Below is a small trained network, with its code and all its weights. Each question gives an input and a class and asks what happens when units are switched off, that is, made to give their printed mean instead of their output.

import numpy as np


def w(rows, s, z=0):
    codes = np.array(rows[::2]) - 128.0
    scale = np.full(codes.shape[1], s)
    scale[-1] = z or s
    return codes * scale


def f(y):
    return y / 2 * (1 + np.tanh(0.7978845608 * (y + 0.044715 * y**3)))


def log_softmax(a):
    a = a - a.max(-1, keepdims=True)
    return a - np.log(np.exp(a).sum(-1, keepdims=True))


def net(x, mask):
    res = np.array(x, float).reshape(1, 5) / 4 @ E
    y = f(res @ A[0][:, :-1].T + A[0][:, -1])
    res = res + np.where(mask, y, B[0][:, -1]) @ B[0][:, :-1]
    return log_softmax(res[-1] @ U[:, :-1].T + U[:, -1])


A, B = {}, {}
E = w([
[55,76,153,101,145,125,247],'x0',
[143,77,38,102,186,26,115],'x1',
[79,70,169,98,77,85,76],'x2',
[214,158,191,129,96,108,138],'x3',
[189,110,134,2,175,201,117],'x4',
],0.0096)
A[0] = w([
[101,145,128,127,107,115,200,141],'N0',
[193,107,130,71,153,123,113,239],'N1',
[182,89,108,45,171,152,115,199],'N2',
[101,103,129,99,154,135,106,163],'N3',
[111,110,108,161,166,125,196,61],'N4',
[161,109,81,154,126,13,99,147],'N5',
[82,150,137,164,130,146,129,98],'N6',
[140,119,84,138,135,2,88,121],'N7',
[92,161,147,168,93,137,109,21],'N8',
[116,187,164,190,57,120,99,155],'N9',
[120,173,168,204,39,125,96,166],'N10',
[40,106,133,123,112,131,130,149],'N11',
[181,128,120,110,151,125,112,199],'N12',
[161,126,124,190,89,70,110,197],'N13',
[52,78,165,130,88,122,175,152],'N14',
[193,145,246,111,50,161,92,145],'N15',
[106,119,152,156,111,97,249,144],'N16',
[107,115,159,160,131,105,226,140],'N17',
[204,212,155,156,145,211,138,236],'N18',
[73,96,141,119,128,97,118,135],'N19',
[103,125,65,147,168,91,143,99],'N20',
[110,103,89,122,131,79,89,118],'N21',
[102,153,95,133,150,122,119,31],'N22',
[109,141,117,140,138,136,191,231],'N23',
[199,152,149,97,173,141,230,255],'N24',
[23,89,178,125,79,112,190,199],'N25',
[190,185,122,146,131,184,139,95],'N26',
[102,130,115,131,105,114,86,42],'N27',
],0.011,0.0024)
B[0] = w([
[169,105,156,89,135,139,155,174],'N0',
[120,122,138,110,87,175,166,206],'N1',
[121,117,122,112,38,183,159,234],'N2',
[123,133,131,111,105,154,147,159],'N3',
[161,116,163,80,119,121,119,170],'N4',
[158,231,144,145,142,89,107,217],'N5',
[100,117,118,117,119,135,125,157],'N6',
[155,199,137,146,136,111,129,218],'N7',
[83,121,111,142,92,127,115,166],'N8',
[81,165,114,124,82,128,96,216],'N9',
[63,187,101,138,59,114,74,230],'N10',
[98,107,96,147,112,143,154,191],'N11',
[133,116,115,108,118,159,156,172],'N12',
[102,165,122,146,157,88,107,193],'N13',
[108,76,86,161,163,143,181,221],'N14',
[154,131,223,57,152,51,111,248],'N15',
[192,127,185,81,131,117,137,218],'N16',
[195,111,185,79,114,121,148,203],'N17',
[106,192,87,125,103,153,119,247],'N18',
[121,135,102,172,147,144,154,173],'N19',
[153,121,171,116,154,90,117,181],'N20',
[158,159,146,139,135,124,164,175],'N21',
[134,111,146,119,141,110,129,135],'N22',
[144,113,143,80,101,158,151,178],'N23',
[169,109,144,108,103,185,245,236],'N24',
[89,53,111,154,183,129,185,253],'N25',
[112,162,81,135,112,172,127,194],'N26',
[139,105,150,139,129,117,163,143],'N27',
],0.011)
U = w([
[157,88,124,137,146,130,85,12],'0',
[80,114,106,164,102,97,80,99],'1',
[171,73,141,162,142,134,71,2],'2',
[87,105,8,156,113,191,152,150],'3',
[186,166,153,112,98,154,153,126],'4',
[163,148,140,180,209,74,119,93],'5',
[135,195,154,102,103,109,46,171],'6',
[176,21,203,74,138,134,153,191],'7',
],0.011,0.0036)

Each question gives the input, the list of numbers given to net, and the class t.
The units are the neurons (one row each of A and B). Each row of codes is followed by its name. A weight is (code - 128) times the scale printed after its matrix; where a second scale follows, it is the last column's (A, B and U).
mask holds one flag per neuron, in row order. A switched-off neuron (its flag False) gives its mean, the last column of its row in B, instead of its output. The means were averaged over made-up inputs and are rounded, as every weight is.
A unit's drop is (log p(t) with every unit on - log p(t) with that unit switched off) / (log p(t) with every unit on - log p(t) with every unit switched off).
unit that matters most: the unit with the biggest drop
top k neurons: the k neurons with the biggest drops, biggest first
drop of u: that unit's drop, to one decimal
input [-8,4,-3,-6,1], class 6: top 2 neurons -> N24; N25
input [-4,-3,1,-6,3], class 3: unit that matters most -> N15
input [2,-8,4,7,2], class 6: top 3 neurons -> N10; N18; N15
input [-1,6,3,-6,5], class 4: top 3 neurons -> N25; N14; N21
input [7,-6,6,-5,-5], class 3: top 2 neurons -> N15; N14
input [2,-8,7,-7,4], class 3: top 4 neurons -> N16; N11; N17; N14
input [-6,7,-4,2,-1], class 5: top 2 neurons -> N10; N9
input [-6,4,-3,-3,-5], class 6: top 2 neurons -> N25; N14
input [1,6,8,0,3], class 4: top 3 neurons -> N5; N7; N21
input [-6,6,-8,5,8], class 3: top 2 neurons -> N26; N15
input [-1,1,0,-3,-7], class 1: top 3 neurons -> N15; N10; N9
input [3,-3,6,1,-4], class 3: top 4 neurons -> N10; N14; N25; N11
input [-3,4,-4,2,-3], class 5: top 2 neurons -> N2; N10
input [3,1,3,6,-4], class 5: drop of N25 -> 0.1
input [4,-7,3,-4,-2], class 7: drop of N18 -> 1.4
input [-2,-5,-2,-7,-4], class 3: drop of N5 -> 0.1
